Here is a tiny trained network, its code and every weight. The questions are about switching its units off for an input and a class, where a switched-off unit gives its printed mean instead of its output.

import numpy as np


def w(rows, s, z=0):
    codes = np.array(rows[::2]) - 128.0
    scale = np.full(codes.shape[1], s)
    scale[-1] = z or s
    return codes * scale


def f(y):
    return np.maximum(y, 0)


def log_softmax(a):
    a = a - a.max(-1, keepdims=True)
    return a - np.log(np.exp(a).sum(-1, keepdims=True))


def net(x, mask):
    res = np.array(x, float).reshape(1, 6) / 4 @ E
    y = f(res @ A[0][:, :-1].T + A[0][:, -1])
    res = res + np.where(mask, y, B[0][:, -1]) @ B[0][:, :-1]
    return log_softmax(res[-1] @ U[:, :-1].T + U[:, -1])


A, B = {}, {}
E = w([
[191,252,130,232],'x0',
[121,208,62,159],'x1',
[39,115,75,131],'x2',
[54,96,185,146],'x3',
[81,254,168,73],'x4',
[72,125,172,250],'x5',
],0.0092)
A[0] = w([
[117,134,158,42,201],'n0',
[147,142,9,109,193],'n1',
[93,101,212,114,102],'n2',
[59,188,161,102,111],'n3',
[147,141,109,90,226],'n4',
[142,133,154,90,168],'n5',
[181,191,127,115,171],'n6',
[26,151,167,109,150],'n7',
[59,127,158,176,137],'n8',
[166,99,126,63,223],'n9',
[89,179,123,185,116],'n10',
[117,192,107,57,228],'n11',
[163,185,131,137,134],'n12',
[199,133,93,147,154],'n13',
[165,56,173,174,175],'n14',
[129,205,106,203,92],'n15',
[124,158,78,141,119],'n16',
[209,165,124,40,253],'n17',
],0.013,0.0042)
B[0] = w([
[183,111,130,93,213],'n0',
[69,97,75,94,221],'n1',
[173,177,182,165,188],'n2',
[128,130,181,201,197],'n3',
[119,107,123,70,188],'n4',
[153,173,145,70,168],'n5',
[112,161,97,125,211],'n6',
[125,2,154,179,207],'n7',
[151,100,202,110,192],'n8',
[151,169,87,95,218],'n9',
[87,215,178,143,201],'n10',
[122,150,126,47,222],'n11',
[127,213,176,147,195],'n12',
[151,148,84,133,198],'n13',
[220,145,80,157,209],'n14',
[77,167,109,154,232],'n15',
[29,78,123,179,172],'n16',
[145,127,97,66,250],'n17',
],0.0076,0.013)
U = w([
[51,73,59,68,58],'0',
[129,111,212,119,221],'1',
[132,132,117,4,92],'2',
[83,194,153,97,1],'3',
[166,154,139,31,246],'4',
[204,126,36,159,59],'5',
[209,135,105,121,106],'6',
],0.011,0.0034)

Each question gives the input, the list of numbers given to net, and the class t.
The units are the neurons (one row each of A and B). Each row of codes is followed by its name. A weight is (code - 128) times the scale printed after its matrix; where a second scale follows, it is the last column's (A, B and U).
mask holds one flag per neuron, in row order. A switched-off neuron (its flag False) gives its mean, the last column of its row in B, instead of its output. The means were averaged over made-up inputs and are rounded, as every weight is.
A unit's drop is (log p(t) with every unit on - log p(t) with that unit switched off) / (log p(t) with every unit on - log p(t) with every unit switched off).
The circuit of an input: a set's keep is (log p(t) with only the set's units on - log p(t) with every unit switched off) / (log p(t) with every unit on - log p(t) with every unit switched off). Starting from the 12 units with the biggest drops (on a tie, the unit counted first), units are removed one at a time, each time the one whose removal leaves the highest keep (on an exact tie, the one counted first), for as long as the keep stays at least 0.8.
circuit, biggest first: the units of the circuit, biggest drop first
unit that matters most: the unit with the biggest drop
top k neurons: the k neurons with the biggest drops, biggest first
drop of u: that unit's drop, to one decimal
input [7,3,0,7,3,-8], class 3: unit that matters most -> n12
input [-4,-3,5,-3,8,2], class 1: circuit, biggest first -> n7; n3
input [2,7,-4,-4,-3,6], class 3: top 2 neurons -> n10; n15
input [5,6,-2,-1,3,-8], class 2: circuit, biggest first -> n17; n1; n11
input [2,-5,-4,1,-6,-6], class 5: circuit, biggest first -> n14; n11
input [0,2,8,8,5,-6], class 1: circuit, biggest first -> n3; n7
input [-8,0,-2,5,-8,-3], class 6: circuit, biggest first -> n14; n1
input [-1,6,7,-6,-2,8], class 0: circuit, biggest first -> n1; n16
input [8,5,-4,-3,7,-6], class 3: top 2 neurons -> n12; n15
input [3,-4,8,-1,8,1], class 1: top 2 neurons -> n7; n3
input [8,5,6,-4,-2,-8], class 0: top 2 neurons -> n1; n16
input [-1,-7,0,6,-8,3], class 5: drop of n8 -> -0.1
input [1,3,8,-8,0,2], class 0: drop of n1 -> 0.2
input [-7,-2,-2,-7,-7,7], class 5: circuit, biggest first -> n14
input [7,6,-2,-3,3,-2], class 3: drop of n8 -> 0.0
input [4,7,-6,-2,-4,-7], class 2: drop of n4 -> 0.1
input [-4,-3,-5,1,-4,1], class 6: circuit, biggest first -> n14; n1
